In the rows, zero is written as 128.
Each row of numbers belongs to one of the elements below and depends on some of the facts about them. Some rows are named. Which element is each other row?

How the elements are related:
q121 η q21; q144 η q546; q144 η q733; q144 η q659; q144 η q313; q146 η q642
q165 η q121; q169 η q826; q173 η q904; q178 η q931; q178 η q620; q179 η q950
q179 η q249; q179 η q52; q190 η q38; q190 η q866; q190 η q639; q196 η q135
q20 η q582; q20 η q14; q21 η q97; q226 η q988; q245 η q14; q246 η q373
q247 η q582; q247 η q411; q249 η q61; q25 η q38; q25 η q659; q25 η q710
q272 η q420; q272 η q920; q272 η q642; q278 η q117; q278 η q456; q278 η q139
q280 η q139; q287 η q411; q288 η q655; q298 η q402; q298 η q340; q298 η q349
q298 η q678; q3 η q814; q3 η q33; q303 η q469; q314 η q396; q33 η q170
q336 η q601; q340 η q710; q345 η q928; q347 η q952; q349 η q373; q349 η q296
q35 η q411; q35 η q988; q351 η q665; q351 η q513; q362 η q659; q362 η q591
q373 η q659; q378 η q340; q378 η q74; q38 η q582; q38 η q411; q386 η q247
q386 η q726; q387 η q578; q387 η q262; q387 η q802; q397 η q709; q408 η q475
q408 η q802; q416 η q639; q418 η q904; q418 η q733; q420 η q542; q433 η q411
q443 η q38; q455 η q420; q456 η q931; q456 η q814; q458 η q117; q46 η q513
q46 η q359; q460 η q673; q466 η q866; q466 η q950; q466 η q577; q466 η q591
q466 η q897; q468 η q473; q469 η q546; q469 η q373; q469 η q418; q47 η q14
q473 η q699; q475 η q25; q478 η q710; q483 η q952; q483 η q601; q499 η q303
q513 η q349; q52 η q144; q526 η q460; q526 η q542; q533 η q731; q533 η q283
q544 η q196; q564 η q35; q591 η q582; q601 η q582; q61 η q396; q61 η q673
q612 η q340; q612 η q911; q641 η q513; q642 η q443; q642 η q726; q655 η q642
q665 η q952; q665 η q190; q673 η q362; q673 η q678; q686 η q772; q686 η q551
q686 η q135; q686 η q74; q69 η q443; q693 η q473; q693 η q33; q698 η q673
q698 η q865; q699 η q551; q699 η q956; q70 η q433; q70 η q416; q704 η q303
q705 η q924; q709 η q418; q709 η q386; q725 η q40; q725 η q642; q731 η q392
q731 η q551; q733 η q38; q741 η q35; q748 η q456; q748 η q594; q761 η q278
q770 η q539; q770 η q280; q770 η q546; q772 η q931; q772 η q47; q800 η q455
q826 η q135; q826 η q989; q835 η q620; q836 η q146; q836 η q298; q842 η q97
q854 η q313; q866 η q336; q866 η q345; q879 η q710; q887 η q659; q887 η q879
q896 η q72; q896 η q349; q896 η q594; q897 η q206; q897 η q121; q897 η q802
q898 η q117; q898 η q710; q9 η q924; q907 η q170; q920 η q582; q920 η q38
q924 η q72; q924 η q582; q928 η q952; q93 η q911; q931 η q35; q948 η q135
q950 η q578; q97 η q928; q97 η q865; q976 η q665; q988 η q418; q989 η q802
q117 γ kime; q121 γ flabil; q135 γ fopla; q139 γ kime; q14 γ tovem; q144 γ kime
q146 γ fopla; q165 γ tovem; q169 γ fopla; q170 γ peto; q173 γ flabil; q178 γ flabil
q179 γ flabil; q190 γ kime; q196 γ flabil; q20 γ fopla; q206 γ tovem; q21 γ peto
q226 γ skodril; q245 γ kime; q246 γ flabil; q247 γ skodril; q249 γ flabil; q25 γ posilum
q262 γ kime; q272 γ peto; q278 γ kime; q280 γ posilum; q283 γ skodril; q287 γ flabil
q288 γ fopla; q296 γ fopla; q298 γ fopla; q3 γ flabil; q303 γ fopla; q313 γ tovem
q314 γ skodril; q33 γ tovem; q336 γ fopla; q340 γ peto; q345 γ peto; q347 γ flabil
q349 γ peto; q35 γ flabil; q351 γ peto; q359 γ tovem; q362 γ flabil; q373 γ posilum
q378 γ fopla; q38 γ flabil; q386 γ kime; q387 γ fopla; q392 γ posilum; q396 γ posilum
q397 γ kime; q40 γ skodril; q402 γ tovem; q408 γ tovem; q411 γ kime; q416 γ flabil
q418 γ flabil; q420 γ tovem; q433 γ peto; q443 γ fopla; q455 γ skodril; q456 γ skodril
q458 γ skodril; q46 γ skodril; q460 γ tovem; q466 γ flabil; q468 γ flabil; q469 γ peto
q47 γ kime; q473 γ skodril; q475 γ peto; q478 γ tovem; q483 γ tovem; q499 γ fopla
q513 γ fopla; q52 γ skodril; q526 γ flabil; q533 γ flabil; q539 γ flabil; q542 γ skodril
q544 γ skodril; q546 γ peto; q551 γ fopla; q564 γ posilum; q577 γ tovem; q578 γ flabil
q582 γ flabil; q591 γ tovem; q594 γ flabil; q601 γ posilum; q61 γ tovem; q612 γ posilum
q620 γ flabil; q639 γ posilum; q641 γ skodril; q642 γ peto; q655 γ tovem; q659 γ flabil
q665 γ peto; q673 γ tovem; q678 γ peto; q686 γ kime; q69 γ skodril; q693 γ flabil
q698 γ kime; q699 γ peto; q70 γ flabil; q704 γ fopla; q705 γ flabil; q709 γ peto
q710 γ tovem; q72 γ skodril; q725 γ posilum; q726 γ skodril; q731 γ peto; q733 γ kime
q74 γ posilum; q741 γ kime; q748 γ peto; q761 γ posilum; q770 γ peto; q772 γ flabil
q800 γ fopla; q802 γ tovem; q814 γ kime; q826 γ flabil; q835 γ fopla; q836 γ tovem
q842 γ peto; q854 γ tovem; q865 γ kime; q866 γ fopla; q879 γ skodril; q887 γ skodril
q896 γ posilum; q897 γ peto; q898 γ peto; q9 γ fopla; q904 γ skodril; q907 γ flabil
q911 γ peto; q920 γ flabil; q924 γ flabil; q928 γ peto; q93 γ kime; q931 γ tovem
q948 γ posilum; q950 γ flabil; q952 γ peto; q956 γ peto; q97 γ peto; q976 γ tovem
q988 γ peto; q989 γ skodril

Known rows:
[146 120 178 102  99 144 131 153 142 143 168 122 160 115  97  87 158 120
  92 136  85 111 130 128 130 128 144 122 127 129 186 142 120 113 130 110
 185]: q9
[143 138 160  95 128 153 148 145 156 157 169 132 147 142  83  90 159 138
  99 153  87 133 113  87 115 138 141 113 166 138 144 141 148 120 140 126
 157]: q455
[158 124 144  96 177 124  93 137 135 151 184  93 111 122  86  93 158 107
 101 134  77 131 117  87 111 130 135 125 154 140 132  97 123 122 118 128
 153]: q748
[152 125 160  98 159 118 108 135 136 134 179  79 121 117  76  90 158 115
  96 128  84 120 125  95 104 129 144 125 129 124 151 109 121 112 119 123
 176]: q249
[149 153 152 107 178 109  92 150 149 150 177 100  81 118  84  86 159  58
 114 142  75 112 114  73 125 138 128 145 202 147 142 121 114  93 101 153
 157]: q340
[126 125 125 133 194 167  75 127 145 149 190  56 115  95 106  91 161 123
  87 153  83 155 126  72  92 163 145 128 148 169 136 115 128 121 145 127
 144]: q642
[153 123 131  97 169 134 105 125 133 149 189 101 109 137  83  89 153 116
  92 129  76 122 117  90 108 136 129 125 144 142 128  85 128 123 111 119
 153]: q709
[148 141 161  90 118 147 150 146 154 155 170 142 144 149  79  92 158 136
  99 145  87 126 112  91 118 131 138 113 164 135 142 137 150 120 135 125
 160]: q46
[167 135 124  97 186 126 112 147 143 141 196 118 125 112 103 101 164  96
  92 104  80 129 123 106 109 127 144 110 153 150 123  98 117 126 135 132
 160]: q956
[173 106 154 106 109 135  52 134 129 140 194 127 114 100  81 102 143 102
 145 130  88 120 134  91  97 148 123 139 117 141 174 147 126  99 161 120
 185]: q920
[111 127 160 136 129 173 131 145 153 143 170  82 169  92 113  81 163 135
  74 152  89 133 134 115 111 159 156 126 125 153 181 150 121 114 143 110
 174]: q146
[139 131 176 113  87 137 133 153 141 141 169 125 161 116  97  90 160 127
  89 136  86 114 129 126 128 125 141 128 112 137 172 135 125 111 121 111
 182]: q866
[127 133 151 136  62 164 116 142 144 141 182 147 154 109 106  89 146 116
 101 138  90 111 133 120 116 159 127 141 107 161 180 153 128  99 139 108
 182]: q443
[161 124 160 118 115 131  80 169 127 154 178 126 129 115 128 113 158 125
  90 149  76 130 122 137 137 106 129 135 112 152 134 112 128 113 107 121
 159]: q483
[151 126 158 101 160 120 107 135 137 134 181  83 124 112  77  90 158 113
  97 127  85 122 126  95 103 130 145 126 128 126 152 113 120 111 123 123
 176]: q526
[158 138 137  99 168 117 130 145 145 126 193 114 137 105  92  97 162 100
  92  96  87 119 130 114 100 129 153 112 127 136 139 114 112 116 136 128
 183]: q539
[159 134 155 110 146 108  78 142 129 148 183 101 111 122  85 105 161 118
 100 136  81 141 118  88 114 112 132 132 129 146 116  91 133 118 108 131
 148]: q345
[192  82 155  91 115 163  46 165 124 162 185 137 120 107 129 107 145 106
 129 148  71 118 127 136 135 127 119 128 141 139 183 146 122 114 152 112
 173]: q591
[136 120 191 104  63 151 154 154 146 151 160 132 192 117  90  77 166 120
  95 127  86 113 133 119 143 127 145 114 138 132 205 146 113 123 135 106
 178]: q47

Name these rows:
No name comes twice in this set of rows, the named rows included.
[165 135 119  96 176 131 114 142 142 140 198 120 121 121 102  98 162  95
  88 101  79 123 123 111 109 127 141 110 150 151 122  95 120 125 132 128
 162] | q546
[116 133 182 105  81 129 216 148 142 158 160 172 208 124  83  76 152 123
 102 126  86 109 125 118 142 142 142 131 121 139 173 137  97 132 113 104
 174] | q741
[123 139 176 132  12 154 144 148 143 146 171 164 184 119  93  84 158 121
 100 126  92 113 134 117 137 137 128 133 109 160 189 146 124 110 130 106
 174] | q190
[138 128 171 108 104 137 149 152 143 142 169 128 166 117  98  86 158 122
  86 133  85 111 128 128 127 132 145 125 124 133 174 133 117 114 121 111
 183] | q835
[166 149 139 111 146 102  95 153 136 140 194 133 126 110 102 116 167 107
  95 107  85 142 122 106 113 104 140 119 119 159 100  92 127 122 124 137
 155] | q952
[158 143 159 120 123 101  71 143 126 145 184 114 112 122  86 113 162 122
 103 136  83 147 119  88 115 103 128 137 108 155 105  86 138 115 105 133
 148] | q665
[124 115 133 138 179 186  90 153 144 156 181  69 135  92 146  94 159 132
  70 166  76 141 126 121 117 157 146 130 142 166 153 129 119 118 133 116
 152] | q655
[150 129 156 101 158 113 115 135 135 136 183  97 125 115  76  93 154 114
 103 127  85 121 124  95 102 135 141 131 123 129 145 113 117 113 119 122
 176] | q70
[153 122 151 113 140 144  96 162 132 155 179 117 128 118 129 103 155 122
  85 149  72 123 121 136 134 120 130 133 128 149 141 110 123 116 105 118
 160] | q976
[147 138 151 106 111 141 164 160 151 133 181 150 175 110 113  91 164 108
  75 102  87 106 133 146 125 127 153 110 123 142 167 136 113 118 137 114
 192] | q296
[145 121 136 115 185 148  76 132 140 151 186  72 113 107  97  92 160 117
  96 145  80 145 123  78 102 147 140 126 153 154 138 109 128 120 137 127
 149] | q272
[157 120 139  92 178 102 134 133 125 162 190 161 132 123  81 101 137 106
 136 133  78 129 113  90 106 150 127 145 129 148 111 109 106 132 118 125
 155] | q433
[160 142 123  99 147 127 129 137 147 122 198 118 122 122  88  91 159  93
  85  89  85 100 129 117 102 131 141 112 134 138 146 103 120 106 128 123
 187] | q659
[133 139 144  97  77 173 148 126 145 142 195  94 118 155  67  78 155 124
 105 104  83  89 125  85 123 131 111 105 161 136 166  96 123 109 111 114
 160] | q373

The same elements again, as new rows of numbers:
Named rows:
[ 93 163 115 174 161 135 132 117 110  78 135 134 111 118 149]: q455
[120 133 128 129 142 127  91 146 141 117 140 109 135 161  83]: q478
[118 126 132 135 115 130 117 152 139 116 137 123 119 170  90]: q460
[117 154 112 124 133 129 134 156 137 136 121 133 133 133 130]: q144
[ 90 169 118 164 166 131 130 111 112  78 141 135 104 116 117]: q456
[145 133 142 120 119 132 125 110 111 165 129 132 127 112 107]: q178
[126 121 149 131 128 122 126 156 137 109 139 114 123 159 102]: q802
[122 106  97 114  95 118 127 123 134 133 105 140 135  97 158]: q499
[123 100  99 115  95 118 125 121 134 130 107 138 134  96 162]: q800
[148 131 139 125 122 133 129 112 114 167 129 130 131 113 114]: q70
[149  90  92 114  95 122 133 116 136 118  86 134 136 100 123]: q20
[146 134 141 118 116 132 122 108 109 164 127 133 122 113 100]: q772
[118  94  97 117  94 120 130 118 140 132 116 136 139  95 155]: q866
[123 122 138 115 135 124 135 149 130 114 129 123 130 119 122]: q262
[119 131 130 133 115 130 119 153 136 116 133 122 121 173  90]: q673
[ 90 178 114 171 170 131 135 116 118  83 140 137 108 117 123]: q226
[123 123 137 112 139 123 129 145 128 114 127 121 131 118 118]: q117
[129 120 129 129 126 126 128 126 126 141 119 138 132 132 130]: q770
[100 165 127 168 171 128 147 120 105  69 128 126 119 116 135]: q72

Name these rows:
No name comes twice in this set of rows, the named rows included.
[122 131 140 125 151 120  97 150 137 110 138 102 141 155  89] | q710
[126 128 146 135 133 121 129 160 142 113 140 114 127 159 105] | q313
[129 118 142 128 116 135 139 105 121 168 152 125 141 111 106] | q347
[146 156 117  98 150 131 106 138 159 136 141 107 146 178 176] | q25
[117 106 129 127 119 130 127 116 128 140 132 135 133 131 118] | q21
[124 122 121 115 146 125  89 113 119 137 117 123 150 129 106] | q340
[ 99 161 130 173 174 128 143 124 109  72 135 127 117 108 166] | q726
[129  99  97 114  93 120 128 119 131 126 100 137 136  99 148] | q9
[129 121 124 129 131 128 120 125 128 142 118 134 137 130 131] | q475
[114 123 123 116 123 132 127 142 131 121 131 130 126 127 110] | q698
[127 127 125 131 125 126 130 129 132 149 121 143 128 132 139] | q709
[132 160 107 174 179 135 143 106 132  69 121 129 105 115  79] | q247

